Below are the code and all the weights of a small trained network. Each question names an input and a target symbol and asks about switching units off, where a switched-off unit gives its printed mean instead of its output.

import numpy as np


def w(rows, s, z=0):
    codes = np.array(rows[::2]) - 128.0
    scale = np.full(codes.shape[1], s)
    scale[-1] = z or s
    return codes * scale


def norm(h):
    return h / np.sqrt((h * h).mean(-1, keepdims=True) + 1e-5)


def f(y):
    return y / 2 * (1 + np.tanh(0.7978845608 * (y + 0.044715 * y**3)))


def softmax(a):
    e = np.exp(a - a.max(-1, keepdims=True))
    return e / e.sum(-1, keepdims=True)


def log_softmax(a):
    a = a - a.max(-1, keepdims=True)
    return a - np.log(np.exp(a).sum(-1, keepdims=True))


def net(x, mask):
    ids = ['αδεπτφψ'.index(c) for c in x.split()]
    T = len(ids)
    res = E[ids] + P[:T]
    r = norm(res)
    for j in range(2):
        rows = slice(2 * j, 2 * j + 2)
        q, k, v = (r @ M[0][rows].T for M in (Q, K, V))
        z = softmax(np.where(np.tri(T) > 0, q @ k.T / 2**0.5, -1e9)) @ v
        o = O[0][rows]
        res = res + np.where(mask[j], z, o[:, -1]) @ o[:, :-1]
    y = f(norm(res) @ A[0][:, :-1].T + A[0][:, -1])
    res = res + np.where(mask[2:10], y, B[0][:, -1]) @ B[0][:, :-1]
    return log_softmax(norm(res)[-1] @ U[:, :-1].T + U[:, -1])


Q, K, V, O, A, B = {}, {}, {}, {}, {}, {}
E = w([
[126,87,70,73,126,143,125],'α',
[5,115,120,137,148,132,97],'δ',
[110,166,104,95,129,119,105],'ε',
[100,129,85,156,141,96,142],'π',
[101,126,111,139,127,74,125],'τ',
[96,151,93,131,155,167,121],'φ',
[84,152,138,92,114,104,121],'ψ',
],0.026)
P = w([
[175,198,102,136,49,140,91],'0',
[73,106,151,130,148,14,197],'1',
[110,67,136,163,194,82,117],'2',
[81,133,50,133,56,107,14],'3',
[94,168,147,105,87,70,254],'4',
[102,146,78,133,169,62,125],'5',
[62,162,69,129,71,115,147],'6',
[50,141,73,124,128,101,143],'7',
[66,132,87,121,120,90,179],'8',
],0.0084)
Q[0] = w([
[95,131,86,160,2,171,119],'head 0',
[167,130,155,158,67,157,114],'head 0',
[153,164,136,135,125,92,115],'head 1',
[91,139,118,120,161,112,138],'head 1',
],0.015)
K[0] = w([
[212,191,177,127,164,108,249],'head 0',
[99,76,130,72,208,128,187],'head 0',
[88,112,67,106,142,112,126],'head 1',
[103,170,43,107,132,170,141],'head 1',
],0.013)
V[0] = w([
[88,171,204,41,152,176,99],'head 0',
[106,127,22,123,173,192,163],'head 0',
[231,88,75,59,113,94,168],'head 1',
[44,6,111,58,107,178,140],'head 1',
],0.022)
O[0] = w([
[151,158,112,55,179,194,50,153],'head 0',
[131,152,65,100,4,210,131,248],'head 0',
[112,2,124,125,115,126,66,113],'head 1',
[28,128,167,189,121,198,171,230],'head 1',
],0.015,0.014)
A[0] = w([
[118,148,222,73,162,118,115,133],'neuron 0',
[63,123,46,58,158,142,185,253],'neuron 1',
[167,197,84,197,128,111,107,65],'neuron 2',
[121,177,132,173,169,187,164,244],'neuron 3',
[98,67,89,101,98,94,93,102],'neuron 4',
[119,88,124,176,214,70,175,167],'neuron 5',
[100,129,113,183,153,83,59,103],'neuron 6',
[119,108,140,136,250,156,149,4],'neuron 7',
],0.02,0.0022)
B[0] = w([
[93,75,68,145,125,101,231,142],'neuron 0',
[7,94,112,123,119,56,54,253],'neuron 1',
[139,190,186,132,146,41,152,153],'neuron 2',
[130,184,106,209,155,147,89,206],'neuron 3',
[94,94,101,124,228,113,112,162],'neuron 4',
[145,109,223,137,16,127,57,140],'neuron 5',
[164,126,152,38,101,110,110,132],'neuron 6',
[83,150,234,53,90,206,172,147],'neuron 7',
],0.016,0.018)
U = w([
[103,27,145,169,99,212,88,219],'α',
[160,207,156,220,142,188,117,108],'δ',
[173,110,133,144,202,77,29,241],'ε',
[139,98,107,139,149,67,255,1],'π',
[185,94,226,196,151,67,100,151],'τ',
[187,164,114,88,65,160,104,36],'φ',
[121,138,210,90,190,156,171,37],'ψ',
],0.0071,0.00087)

Each question gives the input, a string of symbols that net reads in full, and the target symbol t.
The units are the heads (2 rows each of Q, K, V and O) and the neurons (one row each of A and B). Each row of codes is followed by its name. A weight is (code - 128) times the scale printed after its matrix; where a second scale follows, it is the last column's (O, A, B and U).
mask holds one flag per unit, heads first, then neurons. A switched-off unit (its flag False) gives its mean, the last column of its rows in O or B, instead of its output. The means were averaged over made-up inputs and are rounded, as every weight is.
A unit's drop is (log p(t) with every unit on - log p(t) with that unit switched off) / (log p(t) with every unit on - log p(t) with every unit switched off).
The circuit of an input: a set's keep is (log p(t) with only the set's units on - log p(t) with every unit switched off) / (log p(t) with every unit on - log p(t) with every unit switched off). Starting from all 10 units, units are removed one at a time, each time the one whose removal leaves the highest keep (on an exact tie, the one counted first), for as long as the keep stays at least 0.8.
circuit, biggest first: the units of the circuit, biggest drop first
unit that matters most: the unit with the biggest drop
top k neurons: the k neurons with the biggest drops, biggest first
heads that matter: for each layer, one digit per head in row order, 1 if its drop is at least 0.15 and else 0, layers parted by /
drop of u: that unit's drop, to one decimal
input π π ψ, target π: unit that matters most -> head 0
input τ π ε δ τ π δ, target τ: circuit, biggest first -> [head 0; neuron 5]
input ψ ε τ, target ψ: top 3 neurons -> [neuron 7; neuron 0; neuron 1]
input φ α ψ, target φ: circuit, biggest first -> [head 0; head 1]
input ψ τ ψ π ψ, target π: circuit, biggest first -> [neuron 0; head 0]
input δ α φ, target δ: circuit, biggest first -> [head 1; neuron 3]
input ε α π, target ε: circuit, biggest first -> [head 1; head 0]
input τ ψ ε δ ψ φ τ α ε, target τ: heads that matter -> 10
input ε π ψ, target ε: heads that matter -> 01
input φ α ψ φ δ α, target φ: heads that matter -> 11
input ψ ψ ε α τ π ψ ε ψ, target ψ: heads that matter -> 10
input ε π δ, target ε: heads that matter -> 01
input τ φ ε δ α, target τ: heads that matter -> 10
input π φ ψ ε φ, target π: circuit, biggest first -> [head 0]
input ψ τ π φ α φ π φ δ, target ψ: top 2 neurons -> [neuron 7; neuron 0]
input ε τ π, target ε: heads that matter -> 01
input ε π ε α ε ψ φ, target ε: top 2 neurons -> [neuron 1; neuron 7]
input ψ π ψ ψ ε π τ, target ε: drop of neuron 4 -> -0.1
input φ α ε α φ φ ψ, target φ: drop of head 0 -> 0.8
input φ φ α α φ, target φ: drop of head 1 -> 0.2
input ε ψ α, target ε: unit that matters most -> head 1
input ε π α α ψ ε τ, target ε: drop of neuron 4 -> 0.2
